Here is a tiny trained network, its code and every weight. The questions are about switching its units off for an input and a target symbol, where a switched-off unit gives its printed mean instead of its output.

import numpy as np


def w(rows, s, z=0):
    codes = np.array(rows[::2]) - 128.0
    scale = np.full(codes.shape[1], s)
    scale[-1] = z or s
    return codes * scale


def norm(h):
    return h / np.sqrt((h * h).mean(-1, keepdims=True) + 1e-5)


def f(y):
    return np.maximum(y, 0)


def softmax(a):
    e = np.exp(a - a.max(-1, keepdims=True))
    return e / e.sum(-1, keepdims=True)


def log_softmax(a):
    a = a - a.max(-1, keepdims=True)
    return a - np.log(np.exp(a).sum(-1, keepdims=True))


def net(x, mask):
    ids = ['ΘΠΨαζημξ'.index(c) for c in x.split()]
    T = len(ids)
    res = E[ids] + P[:T]
    u = 0
    for l in range(3):
        q, k, v = (norm(res) @ M[l].T for M in (Q, K, V))
        z = softmax(np.where(np.tri(T) > 0, q @ k.T / 2**0.5, -1e9)) @ v
        res = res + np.where(mask[u], z, O[l][:, -1]) @ O[l][:, :-1]
        u += 1
        y = f(norm(res) @ A[l][:, :-1].T + A[l][:, -1])
        res = res + np.where(mask[u : u + 8], y, B[l][:, -1]) @ B[l][:, :-1]
        u += 8
    return log_softmax(norm(res)[-1] @ U[:, :-1].T + U[:, -1])


Q, K, V, O, A, B = {}, {}, {}, {}, {}, {}
E = w([
[144,21,97,112,149,212],'Θ',
[189,81,143,115,113,32],'Π',
[154,78,123,123,99,227],'Ψ',
[90,136,66,185,105,210],'α',
[99,173,84,217,141,77],'ζ',
[138,50,60,87,158,123],'η',
[165,119,173,250,131,186],'μ',
[95,105,47,138,164,89],'ξ',
],0.017)
P = w([
[123,2,181,165,202,187],'0',
[96,219,216,30,109,134],'1',
[130,59,96,188,181,174],'2',
[58,90,118,125,34,102],'3',
[172,91,59,188,154,178],'4',
[45,94,120,124,30,106],'5',
[210,121,35,185,154,184],'6',
[53,98,122,123,19,102],'7',
[248,165,24,180,166,177],'8',
[59,114,137,113,22,103],'9',
],0.011)
Q[0] = w([
[207,115,48,167,3,110],'0.h0',
[83,90,112,203,154,138],'0.h0',
],0.013)
K[0] = w([
[245,198,51,137,195,158],'0.h0',
[164,52,89,166,114,118],'0.h0',
],0.012)
V[0] = w([
[103,74,33,228,195,254],'0.h0',
[139,73,213,123,71,120],'0.h0',
],0.0047)
O[0] = w([
[166,254,237,59,197,151,254],'0.h0',
[200,102,202,187,60,149,110],'0.h0',
],0.0074,0.0059)
A[0] = w([
[44,99,134,79,73,166,115],'0.n0',
[22,207,117,224,131,211,202],'0.n1',
[117,194,50,140,158,90,2],'0.n2',
[190,74,113,147,148,99,44],'0.n3',
[116,146,209,114,1,147,194],'0.n4',
[89,136,126,116,118,5,128],'0.n5',
[213,141,200,173,156,134,128],'0.n6',
[161,56,143,106,212,132,248],'0.n7',
],0.0099,0.0023)
B[0] = w([
[155,91,249,60,123,140,175],'0.n0',
[126,168,109,98,79,47,254],'0.n1',
[129,32,118,99,98,155,168],'0.n2',
[97,138,135,146,131,104,191],'0.n3',
[79,147,236,187,108,189,203],'0.n4',
[68,148,99,44,96,123,214],'0.n5',
[121,139,98,120,211,92,201],'0.n6',
[138,137,135,76,75,140,223],'0.n7',
],0.011,0.0077)
Q[1] = w([
[23,143,224,127,125,101],'1.h0',
[182,171,89,97,254,47],'1.h0',
],0.008)
K[1] = w([
[6,99,180,161,133,161],'1.h0',
[137,137,26,160,179,193],'1.h0',
],0.012)
V[1] = w([
[101,216,93,142,1,182],'1.h0',
[52,136,77,172,151,193],'1.h0',
],0.0071)
O[1] = w([
[127,165,142,74,175,161,159],'1.h0',
[4,153,153,215,159,94,1],'1.h0',
],0.015,0.004)
A[1] = w([
[220,84,156,64,100,140,167],'1.n0',
[203,158,126,131,247,144,198],'1.n1',
[96,69,150,176,14,146,46],'1.n2',
[59,66,184,101,136,130,32],'1.n3',
[129,150,142,108,115,174,175],'1.n4',
[175,158,24,195,25,180,245],'1.n5',
[153,83,41,90,145,74,3],'1.n6',
[136,63,63,122,158,181,129],'1.n7',
],0.011,0.0039)
B[1] = w([
[107,215,118,149,111,134,246],'1.n0',
[19,44,41,125,22,121,174],'1.n1',
[60,237,178,43,169,104,149],'1.n2',
[122,107,208,153,135,217,153],'1.n3',
[118,192,163,176,83,158,174],'1.n4',
[200,145,161,190,158,105,176],'1.n5',
[69,144,112,149,218,129,181],'1.n6',
[177,255,180,110,127,103,152],'1.n7',
],0.0083,0.012)
Q[2] = w([
[159,170,37,189,155,140],'2.h0',
[66,125,254,162,150,126],'2.h0',
],0.011)
K[2] = w([
[153,117,47,176,204,249],'2.h0',
[101,116,254,121,119,108],'2.h0',
],0.0082)
V[2] = w([
[143,66,159,154,2,171],'2.h0',
[109,53,78,185,149,116],'2.h0',
],0.0098)
O[2] = w([
[147,152,113,119,228,104,110],'2.h0',
[146,246,148,59,93,190,2],'2.h0',
],0.012,0.0092)
A[2] = w([
[131,234,201,135,129,119,28],'2.n0',
[186,154,141,228,96,95,37],'2.n1',
[243,92,144,53,124,136,76],'2.n2',
[113,121,72,106,142,35,240],'2.n3',
[130,253,143,93,184,129,11],'2.n4',
[17,122,136,71,128,102,203],'2.n5',
[38,124,55,107,178,161,2],'2.n6',
[119,143,43,190,153,123,112],'2.n7',
],0.013,0.0044)
B[2] = w([
[129,81,88,68,178,123,159],'2.n0',
[181,102,6,92,121,120,166],'2.n1',
[206,142,24,136,77,4,150],'2.n2',
[112,148,183,114,131,226,233],'2.n3',
[95,130,150,20,125,37,139],'2.n4',
[170,136,44,160,112,108,247],'2.n5',
[140,60,117,91,205,160,145],'2.n6',
[141,81,230,128,161,58,172],'2.n7',
],0.012,0.014)
U = w([
[86,200,112,42,172,95,136],'Θ',
[91,225,78,105,75,197,162],'Π',
[46,36,105,160,10,90,92],'Ψ',
[92,123,100,188,193,94,184],'α',
[79,65,13,77,156,215,86],'ζ',
[78,153,148,143,167,156,255],'η',
[237,141,36,120,118,109,83],'μ',
[156,2,146,72,58,139,18],'ξ',
],0.0089,0.0063)

Each question gives the input, a string of symbols that net reads in full, and the target symbol t.
The units are the heads (2 rows each of Q, K, V and O) and the neurons (one row each of A and B). Each row of codes is followed by its name. A weight is (code - 128) times the scale printed after its matrix; where a second scale follows, it is the last column's (O, A, B and U).
mask holds one flag per unit, layer by layer, with each layer's heads first. A switched-off unit (its flag False) gives its mean, the last column of its rows in O or B, instead of its output. The means were averaged over made-up inputs and are rounded, as every weight is.
A unit's drop is (log p(t) with every unit on - log p(t) with that unit switched off) / (log p(t) with every unit on - log p(t) with every unit switched off).
The circuit of an input: a set's keep is (log p(t) with only the set's units on - log p(t) with every unit switched off) / (log p(t) with every unit on - log p(t) with every unit switched off). Starting from the 12 units with the biggest drops (on a tie, the unit counted first), units are removed one at a time, each time the one whose removal leaves the highest keep (on an exact tie, the one counted first), for as long as the keep stays at least 0.8.
units of the circuit, in order: the units of the circuit, biggest drop first
k most important neurons: the k neurons with the biggest drops, biggest first
top k neurons in layer l: the k neurons of layer l with the biggest drops, biggest first
input Π ζ Π α ξ ξ Π, target Ψ: most important neuron : [0.n3]
input ξ Π α Π η α α, target ξ: top 3 neurons in layer 2 : [2.n7, 2.n5, 2.n6]
input η η μ Π Π Π α Π μ, target ζ: units of the circuit, in order : [0.n6, 1.n1, 2.n6]
input ζ ζ ξ ζ ξ, target Ψ: top 3 neurons in layer 0 : [0.n5, 0.n4, 0.n2]
input ζ α Π η Θ η Π, target α: units of the circuit, in order : [0.n3, 1.h0, 0.n1]
input Ψ ξ Π Π μ Π μ, target Θ: 2 most important neurons : [1.n1, 0.n6]
input ζ Ψ α Π Π Π α, target μ: 4 most important neurons : [1.n5, 0.n6, 2.n1, 2.n7]
input η Π α α α Π α, target ζ: 3 most important neurons : [1.n1, 2.n6, 0.n4]
input ζ Π η, target Π: top 2 neurons in layer 1 : [1.n7, 1.n0]
input Π Ψ Ψ Π α, target η: 2 most important neurons : [0.n7, 2.n7]
input Ψ Π Θ Π Π Π α Ψ ζ, target ζ: top 2 neurons in layer 2 : [2.n6, 2.n3]
input η η α, target ξ: 2 most important neurons : [0.n1, 0.n7]
input Π α η Π ξ, target ξ: top 3 neurons in layer 2 : [2.n7, 2.n1, 2.n5]
input Π Π α ζ ξ Π μ, target Ψ: 2 most important neurons : [1.n1, 0.n1]
input ζ α α, target Π: top neuron in layer 1 : [1.n6]
input Ψ ζ Π, target η: 2 most important neurons : [0.n3, 2.n3]
input Π α ξ, target μ: top 3 neurons in layer 0 : [0.n7, 0.n5, 0.n6]
input Π Π η α ζ, target ξ: 4 most important neurons : [2.n7, 0.n2, 1.n0, 0.n7]
input α ξ Π μ, target α: 2 most important neurons : [0.n4, 2.n3]
input Π ζ ξ ξ, target ζ: top 2 neurons in layer 2 : [2.n6, 2.n5]
